Below are the code and all the weights of a small trained network. Each question names an input and a class and asks about switching units off, where a switched-off unit gives its printed mean instead of its output.

import numpy as np


def w(rows, s, z=0):
    codes = np.array(rows[::2]) - 128.0
    scale = np.full(codes.shape[1], s)
    scale[-1] = z or s
    return codes * scale


def f(y):
    return y / 2 * (1 + np.tanh(0.7978845608 * (y + 0.044715 * y**3)))


def log_softmax(a):
    a = a - a.max(-1, keepdims=True)
    return a - np.log(np.exp(a).sum(-1, keepdims=True))


def net(x, mask):
    res = np.array(x, float).reshape(1, 3) / 4 @ E
    y = f(res @ A[0][:, :-1].T + A[0][:, -1])
    res = res + np.where(mask, y, B[0][:, -1]) @ B[0][:, :-1]
    return log_softmax(res[-1] @ U[:, :-1].T + U[:, -1])


A, B = {}, {}
E = w([
[5,152,204,116],'x0',
[82,7,84,26],'x1',
[213,130,221,2],'x2',
],0.0065)
A[0] = w([
[40,96,75,159,99],'N0',
[69,49,93,76,138],'N1',
[125,19,136,124,171],'N2',
[191,150,199,82,123],'N3',
[34,147,198,122,94],'N4',
[109,143,47,147,49],'N5',
[6,151,227,117,8],'N6',
[143,129,156,112,1],'N7',
[15,156,89,147,69],'N8',
[190,120,74,130,166],'N9',
[155,106,110,128,216],'N10',
[149,170,185,189,79],'N11',
[148,151,148,85,27],'N12',
[211,97,181,126,39],'N13',
[152,211,169,187,87],'N14',
[145,178,150,159,44],'N15',
[166,123,18,204,80],'N16',
[162,116,226,90,93],'N17',
[49,137,48,164,87],'N18',
[71,163,87,207,20],'N19',
[195,113,63,135,147],'N20',
[164,130,171,96,60],'N21',
[145,182,155,40,97],'N22',
[181,213,182,190,121],'N23',
[107,55,127,112,61],'N24',
[158,167,174,187,81],'N25',
],0.011,0.003)
B[0] = w([
[134,107,168,123,213],'N0',
[127,109,18,43,227],'N1',
[125,150,53,111,194],'N2',
[86,129,176,163,220],'N3',
[254,232,116,144,193],'N4',
[136,81,149,164,163],'N5',
[234,201,158,127,207],'N6',
[123,106,142,200,121],'N7',
[118,129,168,157,205],'N8',
[176,191,155,123,187],'N9',
[171,152,115,119,165],'N10',
[73,105,47,44,193],'N11',
[92,110,157,190,140],'N12',
[151,111,168,161,175],'N13',
[75,100,42,83,224],'N14',
[76,151,84,132,159],'N15',
[142,118,211,166,229],'N16',
[107,80,153,165,200],'N17',
[88,97,186,135,215],'N18',
[140,92,161,169,203],'N19',
[174,201,150,146,193],'N20',
[84,95,161,195,159],'N21',
[59,96,172,174,190],'N22',
[88,133,71,58,254],'N23',
[105,125,64,103,159],'N24',
[92,128,64,104,190],'N25',
],0.008,0.0066)
U = w([
[85,138,7,103,116],'0',
[233,222,133,157,250],'1',
[89,75,196,188,47],'2',
],0.013,0.0023)

Each question gives the input, the list of numbers given to net, and the class t.
The units are the neurons (one row each of A and B). Each row of codes is followed by its name. A weight is (code - 128) times the scale printed after its matrix; where a second scale follows, it is the last column's (A, B and U).
mask holds one flag per neuron, in row order. A switched-off neuron (its flag False) gives its mean, the last column of its row in B, instead of its output. The means were averaged over made-up inputs and are rounded, as every weight is.
A unit's drop is (log p(t) with every unit on - log p(t) with that unit switched off) / (log p(t) with every unit on - log p(t) with every unit switched off).
The circuit of an input: a set's keep is (log p(t) with only the set's units on - log p(t) with every unit switched off) / (log p(t) with every unit on - log p(t) with every unit switched off). Starting from the 12 units with the biggest drops (on a tie, the unit counted first), units are removed one at a time, each time the one whose removal leaves the highest keep (on an exact tie, the one counted first), for as long as the keep stays at least 0.8.
units of the circuit, in order: the units of the circuit, biggest drop first
most important unit: the unit with the biggest drop
top k neurons: the k neurons with the biggest drops, biggest first
drop of u: that unit's drop, to one decimal
input [-1,-3,3], class 0: units of the circuit, in order -> (N16; N6)
input [-8,-2,-6], class 1: units of the circuit, in order -> (N20)
input [-3,-2,-4], class 2: units of the circuit, in order -> (N4; N16)
input [-2,-6,-7], class 2: top 2 neurons -> (N16; N19)
input [-6,-6,-3], class 0: top 2 neurons -> (N14; N23)
input [-5,-7,-6], class 0: top 2 neurons -> (N14; N23)
input [-3,5,-6], class 2: top 2 neurons -> (N16; N18)
input [8,5,2], class 1: top 2 neurons -> (N6; N4)
input [3,-3,2], class 0: top 2 neurons -> (N16; N20)
input [6,-7,0], class 0: top 2 neurons -> (N14; N11)
input [-1,1,4], class 2: top 2 neurons -> (N4; N6)
input [8,3,-6], class 1: top 2 neurons -> (N4; N6)
input [7,-4,-4], class 1: drop of N4 -> 0.3
input [0,-6,7], class 2: most important unit -> N3
input [-5,4,3], class 1: drop of N9 -> 0.2
input [0,-4,1], class 0: drop of N14 -> 0.0
